Below are the code and all the weights of a small trained network. Each question names an input and a class and asks about switching units off, where a switched-off unit gives its printed mean instead of its output.

import numpy as np


def w(rows, s, z=0):
    codes = np.array(rows[::2]) - 128.0
    scale = np.full(codes.shape[1], s)
    scale[-1] = z or s
    return codes * scale


def norm(h):
    return h / np.sqrt((h * h).mean(-1, keepdims=True) + 1e-5)


def f(y):
    return np.maximum(y, 0)


def log_softmax(a):
    a = a - a.max(-1, keepdims=True)
    return a - np.log(np.exp(a).sum(-1, keepdims=True))


def net(x, mask):
    res = np.array(x, float).reshape(1, 5) / 4 @ E
    u = 0
    for l in range(2):
        y = f(norm(res) @ A[l][:, :-1].T + A[l][:, -1])
        res = res + np.where(mask[u : u + 11], y, B[l][:, -1]) @ B[l][:, :-1]
        u += 11
    return log_softmax(norm(res)[-1] @ U[:, :-1].T + U[:, -1])


A, B = {}, {}
E = w([
[41,192,176,123,85,254,102],'x0',
[135,62,99,49,117,124,194],'x1',
[68,111,120,20,158,140,118],'x2',
[128,11,55,196,63,122,81],'x3',
[115,81,145,101,217,77,28],'x4',
],0.0094)
A[0] = w([
[38,54,68,119,195,152,102,53],'L0N0',
[189,208,154,132,172,158,219,156],'L0N1',
[60,87,154,157,137,121,61,71],'L0N2',
[118,100,152,80,128,131,244,167],'L0N3',
[181,181,177,100,160,95,158,74],'L0N4',
[167,160,151,84,154,115,178,2],'L0N5',
[162,150,177,153,104,37,66,164],'L0N6',
[150,90,180,115,99,119,168,172],'L0N7',
[62,63,48,51,192,118,30,112],'L0N8',
[84,181,124,84,65,170,204,65],'L0N9',
[81,184,138,149,143,170,91,133],'L0N10',
],0.011,0.005)
B[0] = w([
[124,117,157,93,81,57,69,187],'L0N0',
[99,151,123,115,183,70,78,254],'L0N1',
[83,138,185,110,107,103,186,188],'L0N2',
[101,194,61,78,133,168,82,221],'L0N3',
[162,124,135,154,178,84,85,191],'L0N4',
[144,123,122,64,138,92,166,158],'L0N5',
[133,142,161,202,139,178,156,238],'L0N6',
[97,100,70,135,124,115,87,178],'L0N7',
[147,94,181,75,92,98,178,249],'L0N8',
[92,200,161,158,57,249,89,221],'L0N9',
[157,177,182,114,116,179,131,221],'L0N10',
],0.014,0.0071)
A[1] = w([
[168,141,182,129,161,140,140,43],'L1N0',
[193,31,127,107,82,136,94,118],'L1N1',
[221,84,153,103,91,125,116,178],'L1N2',
[57,145,97,105,130,97,99,47],'L1N3',
[175,88,154,169,35,156,154,126],'L1N4',
[136,85,87,92,141,109,105,91],'L1N5',
[125,148,205,153,105,138,121,103],'L1N6',
[157,100,111,142,99,63,140,220],'L1N7',
[212,69,113,107,117,133,91,62],'L1N8',
[94,130,8,129,83,123,65,167],'L1N9',
[100,133,112,92,110,179,171,3],'L1N10',
],0.013,0.0063)
B[1] = w([
[101,174,157,137,135,159,54,167],'L1N0',
[92,92,176,189,113,55,255,210],'L1N1',
[71,40,47,202,194,176,174,221],'L1N2',
[204,95,132,156,92,186,156,157],'L1N3',
[191,128,13,190,111,153,122,228],'L1N4',
[249,131,173,71,149,193,72,168],'L1N5',
[78,189,63,146,82,186,168,254],'L1N6',
[104,112,89,221,120,170,152,251],'L1N7',
[114,87,195,97,90,147,58,161],'L1N8',
[113,73,97,190,182,235,252,230],'L1N9',
[20,121,101,176,95,220,181,146],'L1N10',
],0.0093,0.0066)
U = w([
[155,24,48,245,147,113,212,213],'0',
[162,187,166,199,194,23,63,57],'1',
[174,123,48,30,186,59,74,95],'2',
[182,125,55,198,37,149,105,3],'3',
[38,214,172,119,82,226,102,237],'4',
[53,36,186,66,76,43,187,91],'5',
],0.013,0.0069)

Each question gives the input, the list of numbers given to net, and the class t.
The units are the neurons (one row each of A and B). Each row of codes is followed by its name. A weight is (code - 128) times the scale printed after its matrix; where a second scale follows, it is the last column's (A, B and U).
mask holds one flag per neuron, layer by layer. A switched-off neuron (its flag False) gives its mean, the last column of its row in B, instead of its output. The means were averaged over made-up inputs and are rounded, as every weight is.
A unit's drop is (log p(t) with every unit on - log p(t) with that unit switched off) / (log p(t) with every unit on - log p(t) with every unit switched off).
The circuit of an input: a set's keep is (log p(t) with only the set's units on - log p(t) with every unit switched off) / (log p(t) with every unit on - log p(t) with every unit switched off). Starting from the 12 units with the biggest drops (on a tie, the unit counted first), units are removed one at a time, each time the one whose removal leaves the highest keep (on an exact tie, the one counted first), for as long as the keep stays at least 0.8.
units of the circuit, in order: the units of the circuit, biggest drop first
unit that matters most: the unit with the biggest drop
k most important neurons: the k neurons with the biggest drops, biggest first
top k neurons in layer l: the k neurons of layer l with the biggest drops, biggest first
drop of u: that unit's drop, to one decimal
input [-8,-6,5,-7,-4], class 1: units of the circuit, in order : (L0N4)
input [4,-2,0,5,-2], class 3: units of the circuit, in order : (L1N4; L0N3)
input [3,-5,-5,5,-1], class 3: units of the circuit, in order : (L1N4; L1N9; L0N3)
input [6,7,-6,-7,7], class 1: units of the circuit, in order : (L0N4; L0N1; L1N9)
input [-4,2,-4,-2,1], class 1: units of the circuit, in order : (L0N4; L1N9)
input [-3,7,2,5,7], class 5: top 2 neurons in layer 0 : (L0N8; L0N0)
input [0,-8,1,5,-8], class 3: top 3 neurons in layer 0 : (L0N3; L0N1; L0N7)
input [-1,-4,0,-5,3], class 1: top 2 neurons in layer 0 : (L0N4; L0N9)
input [2,2,1,-7,3], class 1: units of the circuit, in order : (L0N4; L0N1)
input [0,3,-2,-3,7], class 0: 2 most important neurons : (L1N2; L0N1)
input [-6,4,-7,-7,-2], class 2: top 2 neurons in layer 0 : (L0N3; L0N5)
input [-8,-6,7,-6,-1], class 2: top 2 neurons in layer 0 : (L0N5; L0N9)
input [-6,-3,3,-5,0], class 1: 2 most important neurons : (L0N4; L0N6)
input [4,3,7,-2,6], class 5: most important neuron : (L0N8)
input [-1,1,2,3,2], class 5: 2 most important neurons : (L0N0; L0N8)
input [-4,3,-2,-6,5], class 1: top 2 neurons in layer 0 : (L0N4; L0N6)
input [-3,3,2,3,8], class 5: top 2 neurons in layer 0 : (L0N0; L0N8)
input [4,0,-1,4,5], class 5: drop of L0N2 : 0.2
input [0,1,4,-3,2], class 5: drop of L0N1 : 0.1
input [-4,-3,-5,-2,-2], class 1: unit that matters most : L0N1
input [-4,-6,-2,-2,-3], class 1: drop of L0N4 : 0.0
input [3,-3,5,-1,8], class 5: drop of L0N8 : 0.3
